Below is a small trained network, with its code and all its weights. Each question gives an input and a target symbol and asks what happens when units are switched off, that is, made to give their printed mean instead of their output.

import numpy as np


def w(rows, s, z=0):
    codes = np.array(rows[::2]) - 128.0
    scale = np.full(codes.shape[1], s)
    scale[-1] = z or s
    return codes * scale


def f(y):
    return np.maximum(y, 0)


def softmax(a):
    e = np.exp(a - a.max(-1, keepdims=True))
    return e / e.sum(-1, keepdims=True)


def log_softmax(a):
    a = a - a.max(-1, keepdims=True)
    return a - np.log(np.exp(a).sum(-1, keepdims=True))


def net(x, mask):
    ids = ['βγζθμξσω'.index(c) for c in x.split()]
    T = len(ids)
    res = E[ids] + P[:T]
    q, k, v = (res @ M[0].T for M in (Q, K, V))
    z = softmax(np.where(np.tri(T) > 0, q @ k.T / 3**0.5, -1e9)) @ v
    res = res + np.where(mask[0], z, O[0][:, -1]) @ O[0][:, :-1]
    y = f(res @ A[0][:, :-1].T + A[0][:, -1])
    res = res + np.where(mask[1:13], y, B[0][:, -1]) @ B[0][:, :-1]
    return log_softmax(res[-1] @ U[:, :-1].T + U[:, -1])


Q, K, V, O, A, B = {}, {}, {}, {}, {}, {}
E = w([
[179,190,122,152,121],'β',
[3,183,159,67,130],'γ',
[167,103,138,165,113],'ζ',
[171,134,118,155,105],'θ',
[153,21,154,176,109],'μ',
[167,64,120,162,94],'ξ',
[158,127,171,165,140],'σ',
[177,159,96,148,97],'ω',
],0.016)
P = w([
[216,82,116,26,117],'0',
[233,121,166,8,156],'1',
[130,85,43,107,240],'2',
[125,106,83,83,118],'3',
[136,113,194,78,84],'4',
[128,108,111,204,121],'5',
[162,135,193,130,63],'6',
[101,116,118,208,88],'7',
[149,153,197,131,30],'8',
[86,106,138,169,84],'9',
],0.016)
Q[0] = w([
[67,113,96,118,164],'h0',
[171,104,109,8,154],'h0',
[150,130,192,127,53],'h0',
],0.018)
K[0] = w([
[140,150,133,4,193],'h0',
[108,112,31,143,235],'h0',
[40,184,84,233,43],'h0',
],0.014)
V[0] = w([
[91,91,193,99,175],'h0',
[180,158,225,177,187],'h0',
[149,1,151,182,87],'h0',
],0.0097)
O[0] = w([
[43,151,172,79,11,193],'h0',
[201,170,187,28,96,250],'h0',
[18,40,79,78,203,254],'h0',
],0.011,0.0026)
A[0] = w([
[82,167,181,99,156,149],'n0',
[133,113,178,81,68,179],'n1',
[57,211,198,87,86,1],'n2',
[95,118,63,147,189,48],'n3',
[171,92,48,230,247,23],'n4',
[49,129,137,101,117,80],'n5',
[183,106,140,148,181,243],'n6',
[143,112,146,180,143,125],'n7',
[187,115,133,183,97,124],'n8',
[99,172,152,136,187,96],'n9',
[97,212,145,134,158,39],'n10',
[194,167,150,151,104,160],'n11',
],0.012,0.0093)
B[0] = w([
[128,98,92,139,109,181],'n0',
[80,173,132,107,110,247],'n1',
[147,98,91,176,160,198],'n2',
[129,99,228,142,152,154],'n3',
[120,246,183,144,162,165],'n4',
[168,125,175,135,107,165],'n5',
[111,135,65,188,99,211],'n6',
[148,127,108,122,122,145],'n7',
[173,144,189,117,144,167],'n8',
[121,144,106,69,61,132],'n9',
[132,98,111,163,138,140],'n10',
[120,65,139,77,176,196],'n11',
],0.013,0.014)
U = w([
[253,87,126,160,121,141],'β',
[198,189,240,98,73,75],'γ',
[120,74,41,172,139,207],'ζ',
[153,149,97,209,101,144],'θ',
[139,78,158,101,152,10],'μ',
[77,193,189,113,194,3],'ξ',
[41,207,121,42,84,232],'σ',
[164,244,157,154,112,27],'ω',
],0.0079,0.0041)

Each question gives the input, a string of symbols that net reads in full, and the target symbol t.
The units are the heads (3 rows each of Q, K, V and O) and the neurons (one row each of A and B). Each row of codes is followed by its name. A weight is (code - 128) times the scale printed after its matrix; where a second scale follows, it is the last column's (O, A, B and U).
mask holds one flag per unit, heads first, then neurons. A switched-off unit (its flag False) gives its mean, the last column of its rows in O or B, instead of its output. The means were averaged over made-up inputs and are rounded, as every weight is.
A unit's drop is (log p(t) with every unit on - log p(t) with that unit switched off) / (log p(t) with every unit on - log p(t) with every unit switched off).
The circuit of an input: a set's keep is (log p(t) with only the set's units on - log p(t) with every unit switched off) / (log p(t) with every unit on - log p(t) with every unit switched off). Starting from the 12 units with the biggest drops (on a tie, the unit counted first), units are removed one at a time, each time the one whose removal leaves the highest keep (on an exact tie, the one counted first), for as long as the keep stays at least 0.8.
units of the circuit, in order: the units of the circuit, biggest drop first
most important unit: the unit with the biggest drop
k most important neurons: the k neurons with the biggest drops, biggest first
drop of u: that unit's drop, to one decimal
input σ β σ ω σ θ ξ σ β ξ, target β: 2 most important neurons => n8; n1
input ω σ σ σ σ γ ξ, target γ: units of the circuit, in order => n8; n2
input σ ξ ξ σ ξ σ ξ ξ, target ξ: most important unit => h0
input σ σ σ γ ζ θ σ, target θ: units of the circuit, in order => h0; n6; n11
input β ξ ξ ζ ξ ω, target ξ: units of the circuit, in order => h0; n4; n3
input σ γ σ β ζ, target β: units of the circuit, in order => h0; n1
input ω ζ γ γ γ γ σ γ, target θ: 2 most important neurons => n2; n5
input ξ ξ γ β, target γ: units of the circuit, in order => h0; n8; n6
input γ γ θ θ θ, target θ: units of the circuit, in order => h0; n11
input γ ζ ζ ζ σ σ γ ζ, target γ: units of the circuit, in order => h0; n8
input γ γ γ β σ σ γ ζ β β, target β: units of the circuit, in order => h0; n1
input σ γ σ ξ σ ξ σ σ μ γ, target ζ: 2 most important neurons => n2; n11
input ξ γ ζ γ σ θ μ γ γ β, target γ: units of the circuit, in order => h0; n6
input γ γ ω ξ ζ, target ξ: units of the circuit, in order => h0; n4
input ξ γ ω σ ζ μ ω ζ ζ, target ζ: most important unit => h0
input σ γ θ, target γ: 2 most important neurons => n8; n2
input ω ω β, target ω: units of the circuit, in order => n4; h0
input σ ξ μ γ σ ξ, target σ: units of the circuit, in order => h0; n2
input γ μ γ μ σ, target μ: units of the circuit, in order => h0; n3; n5
input ω σ β ω σ σ σ σ ω σ, target ω: most important unit => n4
input β μ ζ, target μ: 2 most important neurons => n3; n1
input γ γ γ σ ξ γ σ σ ω θ, target ω: 2 most important neurons => n4; n2
input β θ σ σ σ, target σ: 2 most important neurons => n1; n2
input μ ω σ, target ω: 2 most important neurons => n4; n6
input σ ξ β, target ξ: drop of n6 => -0.1
input θ θ σ σ γ ξ β, target ξ: drop of n1 => 0.0
input ζ σ σ θ, target σ: drop of h0 => 0.4
